Below are the code and all the weights of a small trained network. Each question names an input and a target symbol and asks about switching units off, where a switched-off unit gives its printed mean instead of its output.

import numpy as np


def w(rows, s, z=0):
    codes = np.array(rows[::2]) - 128.0
    scale = np.full(codes.shape[1], s)
    scale[-1] = z or s
    return codes * scale


def f(y):
    return np.maximum(y, 0)


def softmax(a):
    e = np.exp(a - a.max(-1, keepdims=True))
    return e / e.sum(-1, keepdims=True)


def log_softmax(a):
    a = a - a.max(-1, keepdims=True)
    return a - np.log(np.exp(a).sum(-1, keepdims=True))


def net(x, mask):
    ids = ['αβγδεζηθλμξπσφψω'.index(c) for c in x.split()]
    T = len(ids)
    res = E[ids] + P[:T]
    u = 0
    for l in range(2):
        q, k, v = (res @ M[l].T for M in (Q, K, V))
        z = softmax(np.where(np.tri(T) > 0, q @ k.T / 2**0.5, -1e9)) @ v
        res = res + np.where(mask[u], z, O[l][:, -1]) @ O[l][:, :-1]
        u += 1
        y = f(res @ A[l][:, :-1].T + A[l][:, -1])
        res = res + np.where(mask[u : u + 8], y, B[l][:, -1]) @ B[l][:, :-1]
        u += 8
    return log_softmax(res[-1] @ U[:, :-1].T + U[:, -1])


Q, K, V, O, A, B = {}, {}, {}, {}, {}, {}
E = w([
[162,105,103,98,181,163,68,127,71],'α',
[98,77,172,231,125,194,159,120,109],'β',
[140,106,91,90,164,17,107,208,174],'γ',
[153,124,34,84,73,91,147,99,158],'δ',
[93,90,80,203,77,101,157,82,205],'ε',
[154,188,94,197,173,84,183,112,183],'ζ',
[147,111,114,143,99,200,168,73,96],'η',
[50,164,104,85,97,199,42,142,201],'θ',
[191,133,52,112,78,160,118,167,82],'λ',
[87,99,52,85,180,124,122,173,40],'μ',
[211,203,142,153,51,40,141,250,89],'ξ',
[148,147,107,137,161,159,136,97,57],'π',
[152,100,55,80,163,165,173,144,151],'σ',
[100,127,67,139,100,175,196,144,68],'φ',
[119,74,99,105,234,192,148,48,149],'ψ',
[229,129,95,68,71,135,113,102,162],'ω',
],0.022)
P = w([
[198,105,154,2,70,89,142,47,139],'0',
[199,77,85,90,145,180,116,91,147],'1',
[193,74,92,125,168,203,115,125,161],'2',
[183,72,92,155,179,213,98,140,164],'3',
[165,78,100,172,176,223,109,163,179],'4',
[148,86,98,182,184,243,110,202,173],'5',
[155,81,123,186,182,254,116,214,192],'6',
],0.0067)
Q[0] = w([
[71,159,248,102,113,71,120,102,114],'L0H1',
[65,187,170,109,125,86,96,112,144],'L0H1',
],0.014)
K[0] = w([
[200,64,116,32,125,129,208,44,1],'L0H1',
[181,98,41,106,128,94,168,67,88],'L0H1',
],0.0096)
V[0] = w([
[37,116,201,216,128,29,93,120,255],'L0H1',
[129,141,4,40,248,73,179,125,178],'L0H1',
],0.0048)
O[0] = w([
[149,78,17,179,229,172,154,121,173,65],'L0H1',
[128,134,142,74,139,192,249,223,123,254],'L0H1',
],0.013,0.0047)
A[0] = w([
[170,80,234,89,120,181,138,58,158,164],'L0N1',
[45,93,70,57,96,76,175,88,21,238],'L0N2',
[86,173,84,93,114,177,125,134,174,126],'L0N3',
[92,183,130,225,104,46,172,206,28,112],'L0N4',
[120,162,119,129,241,117,97,150,45,3],'L0N5',
[74,109,24,78,85,101,51,55,189,130],'L0N6',
[87,200,139,131,3,201,121,118,176,17],'L0N7',
[197,212,159,202,89,109,171,47,67,140],'L0N8',
],0.0069,0.0025)
B[0] = w([
[102,167,93,91,191,105,154,106,90,209],'L0N1',
[98,144,168,136,120,161,45,121,198,254],'L0N2',
[132,191,135,83,104,129,112,114,160,210],'L0N3',
[45,153,116,194,207,151,57,180,158,199],'L0N4',
[161,115,81,97,56,151,189,123,156,158],'L0N5',
[134,152,178,130,140,255,114,166,59,186],'L0N6',
[187,105,220,124,67,93,186,92,138,233],'L0N7',
[139,119,202,113,208,159,160,166,129,207],'L0N8',
],0.0086,0.0077)
Q[1] = w([
[141,143,128,90,132,254,119,148,130],'L1H1',
[103,138,86,114,130,61,140,164,154],'L1H1',
],0.011)
K[1] = w([
[136,63,16,254,158,37,155,183,140],'L1H1',
[118,190,122,40,132,193,81,125,251],'L1H1',
],0.0072)
V[1] = w([
[90,38,104,36,143,18,37,253,115],'L1H1',
[230,243,197,219,227,48,216,166,127],'L1H1',
],0.0043)
O[1] = w([
[176,70,163,97,165,179,75,209,177,135],'L1H1',
[103,169,118,242,255,38,156,175,184,253],'L1H1',
],0.0094,0.0044)
A[1] = w([
[133,141,125,168,145,134,80,179,171,63],'L1N1',
[98,138,158,143,168,186,125,137,62,73],'L1N2',
[151,91,140,148,186,121,147,91,143,108],'L1N3',
[131,142,170,136,101,122,93,75,40,158],'L1N4',
[138,156,149,84,98,83,144,168,8,62],'L1N5',
[196,148,134,129,38,65,132,147,146,4],'L1N6',
[118,161,158,160,161,107,107,164,138,189],'L1N7',
[72,139,162,142,44,105,110,132,129,45],'L1N8',
],0.012,0.004)
B[1] = w([
[203,50,123,82,82,127,158,52,54,250],'L1N1',
[168,91,126,85,79,1,93,127,200,247],'L1N2',
[132,156,114,125,27,124,94,156,53,188],'L1N3',
[104,100,97,193,189,144,135,169,203,239],'L1N4',
[129,100,172,165,192,223,131,60,121,233],'L1N5',
[189,192,82,164,40,139,74,155,165,181],'L1N6',
[107,191,137,151,152,105,118,131,64,255],'L1N7',
[64,51,27,195,77,48,192,125,81,210],'L1N8',
],0.0086,0.012)
U = w([
[99,94,157,118,91,124,72,167,83,130],'α',
[77,92,167,165,87,87,172,163,119,141],'β',
[136,50,185,174,185,177,95,114,93,121],'γ',
[87,165,204,128,106,195,170,168,45,114],'δ',
[153,115,78,190,175,70,55,110,202,123],'ε',
[119,214,100,176,163,112,149,196,127,108],'ζ',
[124,151,158,234,114,195,84,255,96,63],'η',
[123,78,76,173,120,194,142,41,56,124],'θ',
[215,149,172,191,116,115,148,93,173,74],'λ',
[125,135,145,144,122,119,101,150,136,131],'μ',
[188,45,179,199,163,104,214,47,110,2],'ξ',
[131,120,150,63,130,25,163,38,160,159],'π',
[118,172,180,130,171,84,81,164,148,205],'σ',
[159,144,108,121,53,85,102,116,119,163],'φ',
[193,78,140,139,135,69,172,199,198,142],'ψ',
[144,140,156,136,105,103,78,113,41,196],'ω',
],0.0064,0.0089)

Each question gives the input, a string of symbols that net reads in full, and the target symbol t.
The units are the heads (2 rows each of Q, K, V and O) and the neurons (one row each of A and B). Each row of codes is followed by its name. A weight is (code - 128) times the scale printed after its matrix; where a second scale follows, it is the last column's (O, A, B and U).
mask holds one flag per unit, layer by layer, with each layer's heads first. A switched-off unit (its flag False) gives its mean, the last column of its rows in O or B, instead of its output. The means were averaged over made-up inputs and are rounded, as every weight is.
A unit's drop is (log p(t) with every unit on - log p(t) with that unit switched off) / (log p(t) with every unit on - log p(t) with every unit switched off).
The circuit of an input: a set's keep is (log p(t) with only the set's units on - log p(t) with every unit switched off) / (log p(t) with every unit on - log p(t) with every unit switched off). Starting from the 12 units with the biggest drops (on a tie, the unit counted first), units are removed one at a time, each time the one whose removal leaves the highest keep (on an exact tie, the one counted first), for as long as the keep stays at least 0.8.
circuit, biggest first: the units of the circuit, biggest drop first
most important unit: the unit with the biggest drop
top k neurons: the k neurons with the biggest drops, biggest first
top k neurons in layer l: the k neurons of layer l with the biggest drops, biggest first
drop of u: that unit's drop, to one decimal
input λ φ φ φ γ η, target ψ: circuit, biggest first : L0H1; L1N2
input ε σ π ω, target θ: top neuron : L1N2
input α φ ξ λ ξ, target ω: top 2 neurons : L0N4; L1N1
input δ α θ φ δ, target θ: circuit, biggest first : L1N2; L1H1
input λ φ ω ξ, target ω: circuit, biggest first : L1N1; L0N4; L1N7
input α γ β μ, target ε: top 3 neurons in layer 0 : L0N6; L0N3; L0N2
input μ α α ζ ω, target ζ: circuit, biggest first : L1H1; L1N2; L0H1
input ω σ ζ γ φ, target ψ: top 3 neurons in layer 1 : L1N2; L1N5; L1N1
input ε γ φ σ φ σ λ, target ψ: circuit, biggest first : L0N6; L0H1; L1H1
input ξ σ φ, target ω: top 2 neurons in layer 0 : L0N2; L0N8
input ω α π ψ φ α, target γ: circuit, biggest first : L1N5; L0H1; L1H1; L1N4
input γ ξ ψ ω, target ω: top 2 neurons in layer 1 : L1N1; L1N3
input γ φ σ, target ψ: top 2 neurons in layer 1 : L1N5; L1N7
input δ ω η, target ξ: top 3 neurons : L1N5; L0N8; L0N7
input σ ψ λ ω ξ φ ψ, target ω: most important unit : L1N3
input φ φ α μ, target α: top 2 neurons : L0N2; L0N4
input ψ π θ η σ, target θ: top 2 neurons in layer 1 : L1N2; L1N4
input γ η β π, target ε: top 2 neurons in layer 1 : L1N4; L1N2
input φ ω φ ψ, target π: top 2 neurons : L1N2; L0N1
input π ζ ε μ λ, target θ: most important unit : L0H1
input γ φ α π ξ ω φ, target ω: top 2 neurons in layer 1 : L1N1; L1N7
input ξ ω σ, target ω: top 2 neurons in layer 0 : L0N6; L0N8
input β π δ, target ε: top 2 neurons : L1N4; L1N2
input φ π α π π, target σ: top 2 neurons : L0N8; L1N2
input ω λ π φ ω, target λ: top 2 neurons : L1N6; L0N7
input π γ ψ γ φ ω, target ψ: drop of L1N5 : 0.2
